Below are the code and all the weights of a small trained network. Each question names an input and a class and asks about switching units off, where a switched-off unit gives its printed mean instead of its output.

import numpy as np


def w(rows, s, z=0):
    codes = np.array(rows[::2]) - 128.0
    scale = np.full(codes.shape[1], s)
    scale[-1] = z or s
    return codes * scale


def f(y):
    return y / 2 * (1 + np.tanh(0.7978845608 * (y + 0.044715 * y**3)))


def log_softmax(a):
    a = a - a.max(-1, keepdims=True)
    return a - np.log(np.exp(a).sum(-1, keepdims=True))


def net(x, mask):
    res = np.array(x, float).reshape(1, 5) / 4 @ E
    y = f(res @ A[0][:, :-1].T + A[0][:, -1])
    res = res + np.where(mask, y, B[0][:, -1]) @ B[0][:, :-1]
    return log_softmax(res[-1] @ U[:, :-1].T + U[:, -1])


A, B = {}, {}
E = w([
[142,113,79,93,208,204,143,105,126,124,145],'x0',
[58,120,75,147,126,119,116,69,181,136,155],'x1',
[117,125,66,146,95,142,193,182,121,248,110],'x2',
[63,152,102,132,158,94,137,170,66,102,160],'x3',
[164,89,62,144,123,101,140,158,122,48,73],'x4',
],0.014)
A[0] = w([
[157,66,19,151,99,95,192,181,138,120,59,4],'N1',
[205,127,158,95,104,161,210,191,27,183,105,28],'N2',
[69,153,89,144,177,122,167,200,73,140,168,99],'N3',
[72,160,187,71,91,179,178,133,117,243,181,117],'N4',
[151,133,48,131,207,218,203,131,128,166,130,39],'N5',
[110,142,139,180,10,37,166,152,135,168,103,113],'N6',
[75,169,84,136,141,92,179,159,59,157,134,68],'N7',
[64,99,44,193,117,115,149,99,193,179,148,46],'N8',
[186,149,119,93,84,173,139,107,198,146,104,42],'N9',
[158,68,135,137,77,193,167,112,188,201,55,107],'N10',
],0.011,0.0021)
B[0] = w([
[218,203,32,186,209,118,71,103,188,98,55,227],'N1',
[33,100,208,11,84,106,58,144,181,85,74,216],'N2',
[92,72,138,206,108,84,178,159,125,117,179,211],'N3',
[192,227,8,181,211,98,65,118,162,51,81,251],'N4',
[173,149,116,87,109,232,167,28,21,237,161,233],'N5',
[174,202,146,68,119,255,185,44,27,205,198,228],'N6',
[107,84,217,188,115,103,187,156,172,98,157,202],'N7',
[51,78,190,4,61,127,58,198,187,104,42,228],'N8',
[183,71,135,166,99,67,154,113,122,111,194,181],'N9',
[56,67,206,220,133,98,194,181,169,101,206,215],'N10',
],0.0099,0.016)
U = w([
[154,152,111,86,113,204,171,64,39,154,173,101],'0',
[170,201,72,202,196,78,62,118,172,109,83,79],'1',
[111,56,164,229,113,57,206,146,145,105,197,108],'2',
[80,94,153,3,95,109,70,144,169,104,82,79],'3',
[114,133,141,140,141,133,121,110,140,105,115,248],'4',
],0.013,0.015)

Each question gives the input, the list of numbers given to net, and the class t.
The units are the neurons (one row each of A and B). Each row of codes is followed by its name. A weight is (code - 128) times the scale printed after its matrix; where a second scale follows, it is the last column's (A, B and U).
mask holds one flag per neuron, in row order. A switched-off neuron (its flag False) gives its mean, the last column of its row in B, instead of its output. The means were averaged over made-up inputs and are rounded, as every weight is.
A unit's drop is (log p(t) with every unit on - log p(t) with that unit switched off) / (log p(t) with every unit on - log p(t) with every unit switched off).
The circuit of an input: a set's keep is (log p(t) with only the set's units on - log p(t) with every unit switched off) / (log p(t) with every unit on - log p(t) with every unit switched off). Starting from all 10 units, units are removed one at a time, each time the one whose removal leaves the highest keep (on an exact tie, the one counted first), for as long as the keep stays at least 0.8.
units of the circuit, in order: the units of the circuit, biggest drop first
most important unit: the unit with the biggest drop
k most important neurons: the k neurons with the biggest drops, biggest first
drop of u: that unit's drop, to one decimal
input [1,-1,5,3,-3], class 4: most important unit	N4
input [-6,-3,6,-7,4], class 2: 2 most important neurons	[N10, N5]
input [6,8,-7,-7,-6], class 3: 3 most important neurons	[N6, N1, N3]
input [-5,7,-4,-7,-1], class 2: 4 most important neurons	[N2, N9, N5, N10]
input [4,-5,7,6,-4], class 4: 3 most important neurons	[N4, N2, N5]
input [4,4,7,8,-3], class 2: 2 most important neurons	[N3, N7]
input [6,6,-8,-8,-3], class 2: 2 most important neurons	[N4, N6]
input [-7,8,5,-1,2], class 3: 2 most important neurons	[N8, N5]
input [-3,5,0,-4,-6], class 1: 2 most important neurons	[N4, N2]
input [3,4,5,-5,1], class 2: 3 most important neurons	[N10, N6, N9]
input [-6,-8,-7,2,-1], class 3: 3 most important neurons	[N5, N4, N1]
input [-7,7,7,-3,-5], class 0: 2 most important neurons	[N6, N2]
input [-4,5,-3,5,-7], class 1: drop of N4	0.8
input [4,8,-2,5,-4], class 3: units of the circuit, in order	[N8]
input [4,-2,1,-5,-2], class 2: drop of N2	0.0
input [-4,6,-1,7,-7], class 1: drop of N1	-0.1
